Below is a small trained network, with its code and all its weights. Each question gives an input and a class and asks what happens when units are switched off, that is, made to give their printed mean instead of their output.

import numpy as np


def w(rows, s, z=0):
    codes = np.array(rows[::2]) - 128.0
    scale = np.full(codes.shape[1], s)
    scale[-1] = z or s
    return codes * scale


def f(y):
    return np.maximum(y, 0)


def log_softmax(a):
    a = a - a.max(-1, keepdims=True)
    return a - np.log(np.exp(a).sum(-1, keepdims=True))


def net(x, mask):
    res = np.array(x, float).reshape(1, 7) / 4 @ E
    y = f(res @ A[0][:, :-1].T + A[0][:, -1])
    res = res + np.where(mask, y, B[0][:, -1]) @ B[0][:, :-1]
    return log_softmax(res[-1] @ U[:, :-1].T + U[:, -1])


A, B = {}, {}
E = w([
[181,116,8,58,108,157,169,102],'x0',
[135,175,148,211,124,236,169,143],'x1',
[136,90,132,175,41,71,192,195],'x2',
[85,39,114,94,120,179,99,196],'x3',
[239,51,166,139,235,102,119,151],'x4',
[124,123,132,131,132,123,131,128],'x5',
[130,133,124,126,126,131,127,131],'x6',
],0.011)
A[0] = w([
[86,60,115,93,144,209,115,237,9],'n0',
[198,98,75,101,113,165,142,57,80],'n1',
[208,255,122,156,157,62,183,97,2],'n2',
[159,113,35,82,105,159,211,135,161],'n3',
[164,151,141,188,124,237,175,153,199],'n4',
[241,70,147,148,216,122,140,157,11],'n5',
[161,93,96,193,44,53,215,222,25],'n6',
],0.0089,0.0063)
B[0] = w([
[176,44,32,236,76,123,62,66,199],'n0',
[112,103,224,157,159,140,140,180,199],'n1',
[173,85,60,220,82,129,46,99,205],'n2',
[128,120,225,136,99,139,93,172,236],'n3',
[145,136,126,28,157,1,120,141,252],'n4',
[5,224,85,95,7,167,127,146,231],'n5',
[90,133,91,80,246,207,65,128,223],'n6',
],0.0087,0.011)
U = w([
[44,188,69,111,27,173,155,130,60],'0',
[182,77,55,215,101,134,95,88,57],'1',
[131,125,123,99,140,112,107,138,253],'2',
[152,108,104,35,147,31,106,140,133],'3',
[119,147,92,104,252,218,100,100,114],'4',
[123,120,134,130,134,112,122,147,244],'5',
[103,111,240,199,129,133,118,189,87],'6',
[143,95,106,127,171,121,244,130,64],'7',
],0.011,0.0078)

Each question gives the input, the list of numbers given to net, and the class t.
The units are the neurons (one row each of A and B). Each row of codes is followed by its name. A weight is (code - 128) times the scale printed after its matrix; where a second scale follows, it is the last column's (A, B and U).
mask holds one flag per neuron, in row order. A switched-off neuron (its flag False) gives its mean, the last column of its row in B, instead of its output. The means were averaged over made-up inputs and are rounded, as every weight is.
A unit's drop is (log p(t) with every unit on - log p(t) with that unit switched off) / (log p(t) with every unit on - log p(t) with every unit switched off).
The circuit of an input: a set's keep is (log p(t) with only the set's units on - log p(t) with every unit switched off) / (log p(t) with every unit on - log p(t) with every unit switched off). Starting from all 7 units, units are removed one at a time, each time the one whose removal leaves the highest keep (on an exact tie, the one counted first), for as long as the keep stays at least 0.8.
units of the circuit, in order: the units of the circuit, biggest drop first
unit that matters most: the unit with the biggest drop
k most important neurons: the k neurons with the biggest drops, biggest first
drop of u: that unit's drop, to one decimal
input [-5,2,4,-3,-1,2,8], class 2: units of the circuit, in order	(n3 n1 n6)
input [-4,8,3,4,6,-1,3], class 3: units of the circuit, in order	(n4)
input [-1,6,4,-5,5,-2,6], class 2: units of the circuit, in order	(n4 n5)
input [7,4,-4,-4,6,4,-6], class 6: units of the circuit, in order	(n1 n3)
input [0,6,5,4,-3,3,-8], class 2: units of the circuit, in order	(n4 n6)
input [-2,8,6,3,-3,-4,8], class 2: 2 most important neurons	(n4 n6)
input [7,-6,-3,6,7,5,6], class 0: 2 most important neurons	(n5 n4)
input [3,7,6,-2,-6,-5,-3], class 3: units of the circuit, in order	(n4 n5)
input [-5,-8,-3,8,-4,4,0], class 1: 2 most important neurons	(n0 n4)
input [-5,6,4,8,-6,3,-7], class 1: 2 most important neurons	(n0 n5)
input [-5,-4,-3,-6,2,-4,2], class 1: 2 most important neurons	(n2 n4)
input [4,-5,6,-1,-5,-1,-8], class 2: 3 most important neurons	(n5 n4 n6)
input [7,0,-1,-6,6,2,4], class 6: 3 most important neurons	(n1 n3 n0)
input [0,-3,2,-7,2,-3,2], class 1: unit that matters most	n2
input [7,4,7,1,-4,-4,4], class 4: 2 most important neurons	(n6 n5)
input [5,6,4,-5,5,6,0], class 3: 2 most important neurons	(n4 n0)
input [7,6,-5,7,-1,3,0], class 1: 3 most important neurons	(n0 n6 n5)
input [0,6,-6,-6,4,-3,-2], class 1: 3 most important neurons	(n2 n6 n3)
input [-5,-4,7,-5,6,5,4], class 4: 2 most important neurons	(n6 n4)
input [3,6,7,-5,5,3,-1], class 4: units of the circuit, in order	(n6)
input [-6,2,7,1,5,-6,-1], class 4: 2 most important neurons	(n6 n3)
input [2,-1,4,2,-4,8,-8], class 2: 3 most important neurons	(n5 n6 n3)
input [5,8,-8,-7,-5,-3,-2], class 3: drop of n6	0.1
input [6,-1,7,7,-6,1,0], class 1: drop of n2	-0.1
input [4,0,-3,5,0,-4,1], class 1: drop of n2	-0.2
input [3,8,6,-3,-2,7,7], class 3: drop of n4	0.8
input [-1,-6,-4,-7,7,-7,-4], class 0: unit that matters most	n5
